Each row has a name. Each question is about the rows just above it.

[128  91 132 119] = Vusav
[118  79 164 142] = bap
[116 148 127 122] = kav
[215 216  91 131] = kazef
[161 141 117 114] = zilu
[112  85 118 110] = desud
Shuffled bap with one entry gone: [ 79 164 118], missing -> [142]
Shuffled Vusav with one entry gone: [128 119 132], missing -> [91]
kazef without one entry, shuffled: [131  91 215]. Gone: -> [216]

[ 23 181 153 171  83 182  76 103 104]  Vusav
[ 98 105 124  97  97 145 100 105  97]  kazef
[112 171 129 158 123 152 158 143 161]  Relev
[127  73 126 128 119 110  93 119  73]  reti
[ 98 105 144  97  97 145 100 105  97]  bap
[153 124 109 106 102 119 154 105 132]  Diz
[ 23 195 153 171  83 182  76 173 159]  rasuz
[196  69  75  81 140  93 136 120 132]  kav
kav without one entry, shuffled: [136  69 120  93  81 196  75 132]. Gone: -> [140]
Vusav without one entry, shuffled: [ 83 181  23  76 153 104 103 171]. Gone: -> [182]
Which entry of Vusav is missing from [181 171 182 153 103  83  23  76]? -> [104]
Relev without one entry, shuffled: [143 152 123 158 129 171 112 158]. Gone: -> [161]
bap without one entry, shuffled: [ 98 105  97 100  97  97 105 144]. Gone: -> [145]
Which entry of rasuz is missing from [ 83 182 173 195 153  23 159 171]? -> [76]

[137 144 136 144 137 137 145 145 137 137 143 141 137 143] -> kazef
[153 127 153 125 154 153 128 128 153 154 152 125 154 127] -> Diz
[147 133 144 132 148 147 133 134 148 147 132 130 147 131] -> desud
[ 99 184  98 182  97  98 189 186  97 100 183 178  98 184] -> Vusav
[229 228  51 231  55  54 234 230  49  55 227 221  54 227] -> Fedu
[112 169 105 168 111 111 171 171 110 112 167 163 110 167] -> Zuto
[141 140 140 138 142 141 140 140 142 142 138 136 141 138] -> kav
Where do [229 228  51 231  55  54 234 230  49  55 227 221  54 227] appear? -> Fedu
[141 140 140 138 142 141 140 140 142 142 138 136 141 138] is in which row? -> kav
Fedu without one entry, shuffled: [231 221 230  51  55 227  49  54  54 234 227 229  55]. Gone: -> [228]

[161  66 157 100 141  84 123 136 132 114 106 109 133 130  93 107 143 122] = kazef
[161  66 157 100 144  84 123 136 132 114 188 109 133 130  93 107 143 122] = Relev
[143  91 116 148 103  57 229 207  29 109 170 168 183  49 130 101  99 159] = reti
Shuffled kazef with one entry gone: [161  93 136 107  66 130 123 141 114 100 132 143 122 133 157  84 109], missing -> [106]
Shuffled reti with one entry gone: [ 91 159 229  29 116  49 109 101 103 183 170 148  57  99 168 207 130], missing -> [143]
kazef without one entry, shuffled: [100 130 114 141 106 136 133 122  93 109  84 161  66 132 123 143 157]. Gone: -> [107]

[ 64 182  60 181  65 194 196  58 209  48 204 196  68  63 197 199  72  68
 202  71  65 191  69  64 197  66  65  64 190 213 185  72] -> reti
[ 66 187  68 180  76 182 186  73 203  83 183 193  66  63 200 185  72  79
 189  70  48 185  78  71 188  70  60  62  71 200 184  58] -> Diz
[ 64 182  60 193  65 194 196  58 209  48 204 196  68  63 190 199  72  68
 202  71  65 191  69  64  71  64  65  64 190 213 185  72] -> kazef
Shuffled Diz with one entry gone: [ 78  76  66  63  73 180 185 186  70 185  60  66 182  71 200 188  79 189
 193  83 200 183  71 187  58  62  70  48  68 203 184], missing -> [72]
Shuffled reti with one entry gone: [196 185  68 190  63  48  69  60 209  68 204  65 213  66  72 202  64 191
  65 181  65  64 182 197 194  64  71 196  72 199 197], missing -> [58]
Shuffled kazef with one entry gone: [ 48 182 209  64 193 185 199  68 204 190 196  60  72  58  65 202 190  68
 191  64  63  64  71  72  64  71  69  65  65 213 196], missing -> [194]
Which entry of reti is missing from [ 58  65 196  69  48 196 191 182 209 199 197  63 194 197  72 202  64 204
  65  66 185  68  60 190  72  64  64 181  71  68  65]? -> [213]
reti without one entry, shuffled: [ 66 181 191 196  63  68 202  65  68  64 185  58  64 197 190  72  65 213
 194 197 182  65 209  64 196 199  72  48 204  60  69]. Gone: -> [71]
Which entry of Diz is missing from [ 60 183  79 184 187  71 193  70  58 182  62  78 188  48  83  73 185 180
 189  66 200  71 203  66  63  70 200 186 185  72  68]? -> [76]

[158 152  97  97] : Zuto
[171 164  85  82] : zilu
[ 97 104 155 159] : Fedu
[143 140 115 112] : Vusav
[ 60  73 193 196] : rasuz
[ 62  74 189 194] : bap
[186 185  70  68] : desud
[ 62  76 189 193] : Diz
[225 205  34  31] : reti
Which entry of desud is missing from [ 70 185  68]? -> [186]
Shuffled bap with one entry gone: [194 189  62], missing -> [74]

[158 166 165 104]  bap
[164 170  70  69]  Fedu
[110 138 139 131]  Diz
[ 76  92 159 183]  kazef
[217 208  31  36]  kav
[122 128 130 109]  desud
[145 149 121 120]  Relev
Shuffled kav with one entry gone: [ 36  31 217], missing -> [208]
Fedu without one entry, shuffled: [164  70 170]. Gone: -> [69]
Shuffled Relev with one entry gone: [120 149 145], missing -> [121]
Which entry of Diz is missing from [110 131 138]? -> [139]
bap without one entry, shuffled: [165 104 158]. Gone: -> [166]
Which entry of Diz is missing from [110 131 139]? -> [138]

[126 141 117 126 153 146 140 156 131 131 126 125 140 139 124 137 136 132
 112 113 113 103 106 150 131 130 122 125 131 153 148 120 133 127 133 125
 103 123 114 114 124 146 124 140 107 124 121 120 120 120] = zilu
[169 104 117 129 136 109 122 135 141 115 156  92 128 118 148 103 121  98
 125 130 136 132 127 124 114 117 113 152 119 130 142 121 151 126 133 146
 114 143 118 135 136 121 137 115 150 151 119 131 124 130] = kazef
[122 131 116  59 111  29  44 174 104  96  97  72 138 132 133  94 173 170
  71 159 169 136 176 131  96 152 153  95 113 140 137  44  99 158 123 206
 195  79 143  99 146  61 140 131 120  85 137  77  88  84] = rasuz
[113 123 129 124 131 136 128 148 119 132 147 145 117 128 147 121 124 112
 120 141 124 131 129 123 131 111 152 129 124 138 129 116 134 103 116 110
 125 128 124 118 125 127 143 152 145 118 124 130 124 109] = kav
[150 127 103  77  78  44  63 178  93 100  94  43 142 116 141  87 192 187
  66 140 152 143 164 127 108 159 141 105 107 138 140  53 119 165 152 205
 199  96 145 114 134  59 126 100 106  91 171  77  82 105] = Vusav
[115 141 126 128 133 138 128 146 123 135 145 136 135 142 136 129 131 116
 116 110 122 102 120 135 133 124 138 128 131 151 142 111 135 127 118 128
 109 127 119 117 133 137 128 134 117 117 135 116 122 122] = desud
[115 141 117 126 112 146 140 156 131 131 126 125 126 139 124 137 136 132
 112 113 113 103 106 150 131 130 122 125 131 153 148 120 133 127 133 125
 103 123 114 114 124 125 124 140 107 124 121 120 120 120] = reti
[113 135 122 132 136 148 128 146 125 135 143 131 132 143 131 138 134 128
 122 118 117 102 115 136 127 119 135 138 133 144 128 118 137 121 127 133
 108 122 113 118 128 144 125 132 116 129 124 117 126 119] = Fedu
[110 122 130 129 116 139 127 145 112 129 150 142 120 135 134 119 125 112
 116 141 116 130 130 130 135 113 152 131 125 140 126 115 143 113 111 114
 125 101 125 117 121 126 141 150 135 115 121 131 128 102] = Relev
[136 133 137 147 118 108 135 128 122 118 109 138 111 106 161 131 107 112
 101  98 135 124 136 123 114 115 151 142 152  96 126  92 136 126 142 120
 153 115 144 120 144 132 125 132 124 125 135 111 147 112] = Zuto
[129 150 124 128 123 142 127 142 126 138 153 144 139 130 139 120 134 142
 119 133  99 153 131 169 132 117 160 127 125 159 152 127 150 112 131 127
 116 135 124 119 120 118 153 146 127 113 104 125 115 110] = Diz
zilu without one entry, shuffled: [140 153 131 133 153 103 120 131 113 103 133 125 130 124 122 126 117 126
 146 126 146 123 141 112 136 132 125 107 140 148 139 131 124 121 120 124
 125 113 114 150 124 120 131 120 140 127 137 114 156]. Gone: -> [106]
Which entry of kav is missing from [152 124 111 128 123 131 124 131 124 147 119 130 125 129 148 129 141 112
 129 128 138 116 124 132 124 129 120 128 147 134 116 131 125 124 124 152
 103 143 145 121 110 117 136 113 127 145 123 118 118]? -> [109]
Shuffled kav with one entry gone: [131 128 147 118 124 130 129 145 124 128 147 148 111 123 124 123 131 152
 127 124 138 141 134 136 131 129 129 119 118 112 109 124 128 152 145 124
 121 116 125 110 143 117 129 103 120 124 116 113 125], missing -> [132]
Which entry of Relev is missing from [129 112 135 127 110 121 115 116 125 130 126 150 113 141 130 117 112 113
 139 135 145 141 126 150 114 142 111 120 134 116 152 128 121 101 125 135
 143 140 119 130 129 125 131 125 131 115 130 116 122]? -> [102]

[159 149 174 159 161 156 155 152 155 172 158 168 150 152 150 171 158 183
 150 172 155 155 148 185] = Zuto
[165 157 149 156 151 156 154 164 154 158 153 168 150 157 150 154 158 160
 184 157 148 155 148 166] = desud
[159 157 149 159 165 156 155 161 155 149 158 157 150 157 153 154 173 164
 163 157 153 155 148 157] = rasuz
[159 163 149 159 161 165 155 161 155 158 158 167 150 205 150 154 158 164
 151 157 155 155 148 169] = reti
[159 157 150 158 161 156 155 162 154 161 175 166 175 184 150 156 174 157
 163 169 155 155 148 169] = Vusav
[159 157 166 159 174 156 162 161 155 158 158 168 150 148 163 154 158 164
 162 173 150 155 148 170] = Fedu
[159 183 161 153 161 156 204 157 155 153 158 172 190 165 150 154 198 168
 153 160 155 151 148 170] = Diz
[159 157 149 159 161 156 155 154 155 152 158 158 150 163 185 154 151 176
 163 157 155 148 167 158] = kazef
[154 157 149 176 161 156 190 161 157 158 158 168 150 155 150 154 158 164
 166 157 201 155 151 170] = bap
[159 157 149 159 161 156 204 154 155 152 158 158 150 163 185 154 151 176
 163 157 155 148 167 158] = kav
[159 180 149 159 161 165 155 161 155 156 158 215 150 157 150 154 158 164
 167 146 155 164 148 170] = Relev
Which entry of rasuz is missing from [164 157 155 157 150 149 156 153 163 159 158 165 148 159 153 155 157 155
 161 157 173 149 157]? -> [154]
Which entry of Relev is missing from [161 149 150 158 167 146 215 154 161 164 155 180 170 164 156 155 155 159
 158 159 165 148 150]? -> [157]
Which entry of rasuz is missing from [157 156 153 157 155 173 157 158 161 157 163 149 150 157 148 159 155 165
 159 155 153 149 164]? -> [154]
Shuffled kav with one entry gone: [157 158 155 158 157 150 185 163 155 151 163 149 154 161 156 176 159 154
 204 159 148 152 158], missing -> [167]

[126 134 123 123 150 123 168 171 131 123 123 178 124 134 136 127 125 207
 139 160 136 123 155 146 141 123 123 126 127 126 158 131 135 135 126 153
 158 184 123 154 123 126 160 125 130 137 123 123] : rasuz
[139 128 152 151 123 150 152 123 132 153 163 124 127 128 127 136 182 127
 126 123 127 146 123 124 125 146 147 185 136 186 123 131 128 128 136 123
 123 125 167 123 154 137 123 141 133 127 160 162] : reti
[140 128 156 155 123 154 123 124 132 158 169 124 176 129 127 137 190 127
 126 123 127 149 123 124 125 149 151 193 138 195 123 131 128 128 138 123
 123 125 173 123 159 139 123 143 134 127 166 168] : kazef
[126 135 123 123 150 123 167 172 130 123 123 179 124 134 137 126 125 207
 124 161 136 123 154 146 141 123 123 125 127 126 157 131 135 134 127 152
 159 185 123 154 123 126 159 125 129 137 123 123] : Zuto
[139 128 152 152 123 151 123 123 132 154 164 124 170 128 127 137 183 127
 126 123 127 146 123 124 125 147 148 186 137 188 123 131 128 128 136 123
 123 125 168 123 154 151 123 141 133 127 161 163] : bap
[139 128 154 153 123 152 123 124 131 155 166 124 171 129 127 137 185 127
 126 123 127 147 123 124 125 147 148 171 137 190 123 131 128 128 137 123
 123 125 170 123 154 138 123 142 133 126 162 165] : desud
Shuffled reti with one entry gone: [185 123 163 146 154 123 147 150 151 127 152 162 123 186 124 123 152 137
 139 136 167 132 123 133 146 127 123 160 128 123 131 141 182 125 128 128
 123 127 123 124 136 125 127 128 127 136 126], missing -> [153]
Which entry of desud is missing from [127 155 124 171 123 166 124 125 123 123 126 125 137 127 147 128 131 123
 137 148 142 123 165 154 154 137 123 123 152 190 162 123 126 128 153 131
 129 147 171 124 139 138 133 123 128 185 127]? -> [170]
Zuto without one entry, shuffled: [157 126 123 146 124 161 159 123 123 123 137 134 124 152 131 125 125 123
 167 123 136 129 207 179 123 135 126 123 134 154 137 123 150 125 154 159
 185 126 126 123 172 123 123 135 141 127 127]. Gone: -> [130]
Which entry of reti is missing from [146 123 163 128 125 133 123 128 186 136 123 123 128 137 125 127 167 182
 147 141 131 123 136 128 123 127 127 136 162 132 154 127 123 153 152 124
 123 123 127 150 124 139 126 160 146 152 151]? -> [185]
Which entry of bap is missing from [128 170 133 128 147 154 137 127 123 152 123 124 127 148 123 123 168 127
 124 141 186 128 137 126 163 152 139 125 164 188 128 146 132 151 123 125
 131 151 161 123 123 123 183 154 123 123 127]? -> [136]
Which entry of desud is missing from [128 126 127 137 125 190 133 123 142 123 154 124 137 147 123 147 123 166
 123 131 170 127 123 131 152 126 148 125 123 162 171 123 124 165 154 129
 171 128 185 128 124 153 155 138 123 127 137]? -> [139]

[ 96 177  97 172  96 176 173  97 173] = Vusav
[109 164 109 160 109 163 161 109 163] = kazef
[117 155 118 153 117 155 153 117 154] = bap
[167 107 167 108 166 107 107 166 105] = desud
[169 104 168 106 105 167 106 168 105] = zilu
[227  49 223  55 225 222  56 223  48] = reti
reti without one entry, shuffled: [ 56 225 223  48 222 223 227  49]. Gone: -> [55]
Shuffled reti with one entry gone: [223  56  49  55 223  48 222 227], missing -> [225]
desud without one entry, shuffled: [166 107 167 105 107 166 107 167]. Gone: -> [108]
reti without one entry, shuffled: [223 222  48  56 223  55 225 227]. Gone: -> [49]
Which entry of kazef is missing from [160 163 109 163 109 161 109 109]? -> [164]
Which entry of reti is missing from [ 56 227 223 225 222 223  49  55]? -> [48]
kazef without one entry, shuffled: [163 161 160 109 163 109 109 109]. Gone: -> [164]

[141 116 140 140 117 116 141 116]  Diz
[177  78  73 178  81  76 177  81]  bap
[117 138 140 117 138 139 117 138]  kav
[ 85 168 176 169 168 173  85 169]  kazef
[216  40  31 215  46  37 216  44]  Fedu
[141 116 113 140 125 125 131 125]  zilu
[130 125 113 130 125 125 131 125]  Relev
[126 128 131 128 128 128 127 129]  rasuz
Shuffled Diz with one entry gone: [116 141 140 140 116 116 141], missing -> [117]
bap without one entry, shuffled: [177  81 178  81 177  73  76]. Gone: -> [78]
Shuffled zilu with one entry gone: [116 140 125 113 141 125 125], missing -> [131]
zilu without one entry, shuffled: [131 140 113 125 116 125 125]. Gone: -> [141]
Shuffled bap with one entry gone: [ 76  81 177  73 177 178  81], missing -> [78]

[147 121 143 112  89  42 164  76  83 149] -> kav
[160 121 141  99  90  41 154  86  84 141] -> reti
[129 122 143 139 159  53 175  67  89 158] -> Zuto
[157 122 141 102  91  41 158  84  86 142] -> Fedu
[151 122 142 110  88  41 161  78  82 149] -> bap
[142 122 143 121  91  44 169  73  86 153] -> zilu
[140  47 143 124  91  46 171  72  87 155] -> rasuz
[133 124 143  94  93  48 174  67  88 159] -> Vusav
[146 121 142 116  92  44 167  75  87 152] -> kazef
[137 122 143 128  92  48 172  70  88 157] -> Diz
[154 120 141 105  89  42 159  81  83 145] -> desud
[125 122 143 142  95 143 177  66  92 161] -> Relev
Shuffled Zuto with one entry gone: [ 53 143  67 175 122 139  89 159 129], missing -> [158]
Which entry of Vusav is missing from [124 174  88 159  94  93 143  48  67]? -> [133]
Which entry of Relev is missing from [177  95 122 143 161 143  66 125  92]? -> [142]
Which entry of Vusav is missing from [ 48  94 159 133 143 174  88 124  67]? -> [93]
Which entry of rasuz is missing from [155  72 171 143 124  91  87 140  47]? -> [46]

[169  97 101 124 103 161 110 149 127 104 126 114 118 141 111 138 121]  Relev
[158 149 142 155 134 153 117 105 169 105 183  96 104 117 107 183 142]  bap
[135 106 156  99 122 120 117 151 147 103 135 144 154 210 153 141 104]  reti
[135 106 156  99 122 120 117 151 147 150 135 144 154 210 153  98 104]  kazef
[135 106 156  99 122 120 117 151 147 103 135 144 154 210 153  98 104]  rasuz
[158 149 142 155 134 153 117 105 169 105 183  96 112 173 133  99 154]  Diz
Which entry of Diz is missing from [183 154  96 134  99 133 158 142 155 173 117 105 112 169 149 105]? -> [153]
Which entry of bap is missing from [134 153 183 104 183 142 117  96 105 142 107 105 155 158 117 149]? -> [169]
rasuz without one entry, shuffled: [106 210 122 135 153 135 156 117 151 103  99 144 104  98 147 154]. Gone: -> [120]

[132 187 129 158  60] -> zilu
[119 208 120 158 109] -> rasuz
[119 208 165 164 136] -> Relev
[132 187 129 158 116] -> bap
Shuffled rasuz with one entry gone: [109 208 158 120], missing -> [119]
Which entry of Relev is missing from [119 136 165 208]? -> [164]

[150  81 173 165 149 142  97 151 166 196  91 174 112]  desud
[102 167  48  89  82 125 163  97  95  63 165  85 148]  kav
[101 163  48  88  79 123 164  92  94  60 169  83 144]  rasuz
Which entry of rasuz is missing from [ 83 164 123  88  94  48 101  79 163  60 169 144]? -> [92]
Shuffled desud with one entry gone: [142  81  97 112 150 196 149 173 166  91 151 165], missing -> [174]
Shuffled desud with one entry gone: [173  81 142 112  97 151 174 166 165 149  91 196], missing -> [150]

[100  84 185 169  89 191 157 135 101]  Zuto
[167 123  99 110 124 109 126  84 103]  zilu
[120 161 134 103 137 146  94 150 120]  kav
[121 126 124 141 173 116 117 125 166]  reti
[122  84 155 153 111 122  63 131  92]  Diz
[157 169 150 107 125  84 178 126 147]  Vusav
[192 111 100 120 102  68 115  83 122]  bap
[112 143 170 164 131 201 116 172 111]  kazef
[158  92 139 188  99 106  93 157  78]  rasuz
[147 149 138  37 163  83 168 128  95]  Fedu
[ 94 131 165 174 141 198  99 109 152]  Relev
Zuto without one entry, shuffled: [169 101 185  84 191 135  89 100]. Gone: -> [157]
Shuffled kazef with one entry gone: [172 164 111 170 143 131 116 201], missing -> [112]
Which entry of Vusav is missing from [178 107 147 150 126 169 157  84]? -> [125]

